Here is a tiny trained network, its code and every weight. The questions are about switching its units off for an input and a class, where a switched-off unit gives its printed mean instead of its output.

import numpy as np


def w(rows, s, z=0):
    codes = np.array(rows[::2]) - 128.0
    scale = np.full(codes.shape[1], s)
    scale[-1] = z or s
    return codes * scale


def norm(h):
    return h / np.sqrt((h * h).mean(-1, keepdims=True) + 1e-5)


def f(y):
    return y / 2 * (1 + np.tanh(0.7978845608 * (y + 0.044715 * y**3)))


def log_softmax(a):
    a = a - a.max(-1, keepdims=True)
    return a - np.log(np.exp(a).sum(-1, keepdims=True))


def net(x, mask):
    res = np.array(x, float).reshape(1, 3) / 4 @ E
    u = 0
    for l in range(4):
        y = f(norm(res) @ A[l][:, :-1].T + A[l][:, -1])
        res = res + np.where(mask[u : u + 7], y, B[l][:, -1]) @ B[l][:, :-1]
        u += 7
    return log_softmax(norm(res)[-1] @ U[:, :-1].T + U[:, -1])


A, B = {}, {}
E = w([
[252,142,69,83,29,30,141],'x0',
[149,89,254,242,13,11,148],'x1',
[162,106,177,159,181,200,13],'x2',
],0.006)
A[0] = w([
[89,104,101,116,86,105,102,62],'0.n0',
[150,126,139,116,87,9,171,196],'0.n1',
[147,154,83,112,95,97,160,115],'0.n2',
[95,118,195,129,88,82,103,97],'0.n3',
[133,123,37,92,102,120,124,3],'0.n4',
[183,137,169,126,74,68,87,93],'0.n5',
[186,129,136,130,123,133,50,69],'0.n6',
],0.012,0.0035)
B[0] = w([
[121,154,77,120,111,124,168,124],'0.n0',
[109,143,83,164,3,152,151,254],'0.n1',
[106,8,70,104,161,112,136,177],'0.n2',
[147,150,137,160,185,166,168,193],'0.n3',
[151,180,165,139,159,121,174,171],'0.n4',
[190,92,107,151,195,70,90,212],'0.n5',
[87,103,112,106,82,162,103,170],'0.n6',
],0.016,0.0093)
A[1] = w([
[111,131,114,10,195,62,167,121],'1.n0',
[67,127,166,84,176,142,32,178],'1.n1',
[101,54,81,81,57,15,71,83],'1.n2',
[223,175,41,48,91,137,99,160],'1.n3',
[44,126,118,134,113,189,170,69],'1.n4',
[127,177,189,112,95,91,217,4],'1.n5',
[128,161,124,94,92,188,155,49],'1.n6',
],0.013,0.0023)
B[1] = w([
[215,197,214,241,185,68,208,214],'1.n0',
[34,98,241,72,82,120,115,254],'1.n1',
[149,114,43,125,132,222,8,248],'1.n2',
[197,30,137,14,165,39,114,248],'1.n3',
[181,154,67,32,152,233,167,220],'1.n4',
[83,146,24,32,140,107,161,145],'1.n5',
[137,113,63,161,131,176,122,156],'1.n6',
],0.011,0.007)
A[2] = w([
[127,125,207,84,114,188,118,87],'2.n0',
[61,131,116,199,196,112,167,143],'2.n1',
[28,238,160,147,94,203,167,38],'2.n2',
[165,189,132,83,210,107,135,72],'2.n3',
[97,224,101,228,79,116,189,18],'2.n4',
[108,117,167,110,54,78,101,7],'2.n5',
[151,121,154,182,11,66,143,93],'2.n6',
],0.013,0.0016)
B[2] = w([
[77,144,137,122,234,161,94,246],'2.n0',
[175,131,161,136,89,81,48,164],'2.n1',
[151,14,58,2,92,125,118,255],'2.n2',
[144,162,190,170,91,63,115,196],'2.n3',
[112,108,173,176,167,49,215,200],'2.n4',
[117,102,169,120,94,191,198,139],'2.n5',
[179,175,123,32,234,136,122,201],'2.n6',
],0.013,0.0068)
A[3] = w([
[60,78,125,224,150,180,108,215],'3.n0',
[187,215,107,151,156,130,200,154],'3.n1',
[176,125,159,105,102,135,37,167],'3.n2',
[77,96,66,114,46,98,203,6],'3.n3',
[187,182,15,127,57,179,107,95],'3.n4',
[97,163,173,180,150,156,59,136],'3.n5',
[7,153,211,163,136,119,190,31],'3.n6',
],0.015,0.0022)
B[3] = w([
[153,134,179,108,12,92,129,150],'3.n0',
[101,95,222,85,99,44,147,207],'3.n1',
[50,172,147,148,101,187,197,206],'3.n2',
[189,114,74,211,125,208,35,192],'3.n3',
[170,38,61,166,95,181,209,255],'3.n4',
[123,192,109,158,42,154,104,148],'3.n5',
[170,134,2,89,248,150,137,149],'3.n6',
],0.016,0.0096)
U = w([
[84,178,77,169,133,88,110,1],'0',
[162,126,183,153,150,3,191,186],'1',
[81,160,77,173,142,71,97,62],'2',
[103,229,101,155,205,111,114,62],'3',
[178,47,31,174,88,140,164,167],'4',
[52,99,149,40,157,181,105,166],'5',
[75,199,184,185,37,148,90,118],'6',
],0.015,0.0087)

Each question gives the input, the list of numbers given to net, and the class t.
The units are the neurons (one row each of A and B). Each row of codes is followed by its name. A weight is (code - 128) times the scale printed after its matrix; where a second scale follows, it is the last column's (A, B and U).
mask holds one flag per neuron, layer by layer. A switched-off neuron (its flag False) gives its mean, the last column of its row in B, instead of its output. The means were averaged over made-up inputs and are rounded, as every weight is.
A unit's drop is (log p(t) with every unit on - log p(t) with that unit switched off) / (log p(t) with every unit on - log p(t) with every unit switched off).
The circuit of an input: a set's keep is (log p(t) with only the set's units on - log p(t) with every unit switched off) / (log p(t) with every unit on - log p(t) with every unit switched off). Starting from the 12 units with the biggest drops (on a tie, the unit counted first), units are removed one at a time, each time the one whose removal leaves the highest keep (on an exact tie, the one counted first), for as long as the keep stays at least 0.8.
circuit, biggest first: the units of the circuit, biggest drop first
most important unit: the unit with the biggest drop
k most important neurons: the k neurons with the biggest drops, biggest first
top k neurons in layer l: the k neurons of layer l with the biggest drops, biggest first
drop of u: that unit's drop, to one decimal
input [2,5,0], class 1: circuit, biggest first : [2.n6, 2.n4, 1.n3]
input [-8,5,6], class 5: most important unit : 0.n5
input [-4,-8,2], class 5: circuit, biggest first : [0.n1, 1.n1]
input [-7,7,8], class 6: top 2 neurons in layer 0 : [0.n1, 0.n3]
input [-5,-1,-7], class 1: circuit, biggest first : [0.n1, 1.n0]
input [-2,-6,2], class 5: 3 most important neurons : [0.n1, 1.n1, 0.n5]
input [1,-1,8], class 6: 2 most important neurons : [0.n6, 0.n3]
input [-6,1,-3], class 5: 2 most important neurons : [0.n1, 0.n5]
input [-3,6,4], class 6: 2 most important neurons : [0.n1, 1.n0]
input [5,-6,-4], class 1: 2 most important neurons : [0.n4, 1.n0]
input [-8,2,-4], class 5: 2 most important neurons : [0.n1, 0.n5]
input [5,-3,1], class 1: top 2 neurons in layer 0 : [0.n4, 0.n1]
input [8,-8,-4], class 1: 2 most important neurons : [0.n4, 1.n0]
input [-6,7,3], class 6: 2 most important neurons : [0.n1, 2.n1]
input [-3,5,3], class 6: 2 most important neurons : [0.n1, 1.n0]
input [6,-6,-4], class 1: most important unit : 0.n4
input [0,-2,-2], class 1: drop of 0.n1 : 1.2
input [6,-6,2], class 1: drop of 0.n1 : 0.8
input [-3,-1,3], class 5: drop of 0.n1 : 1.6
input [1,8,2], class 1: most important unit : 0.n3
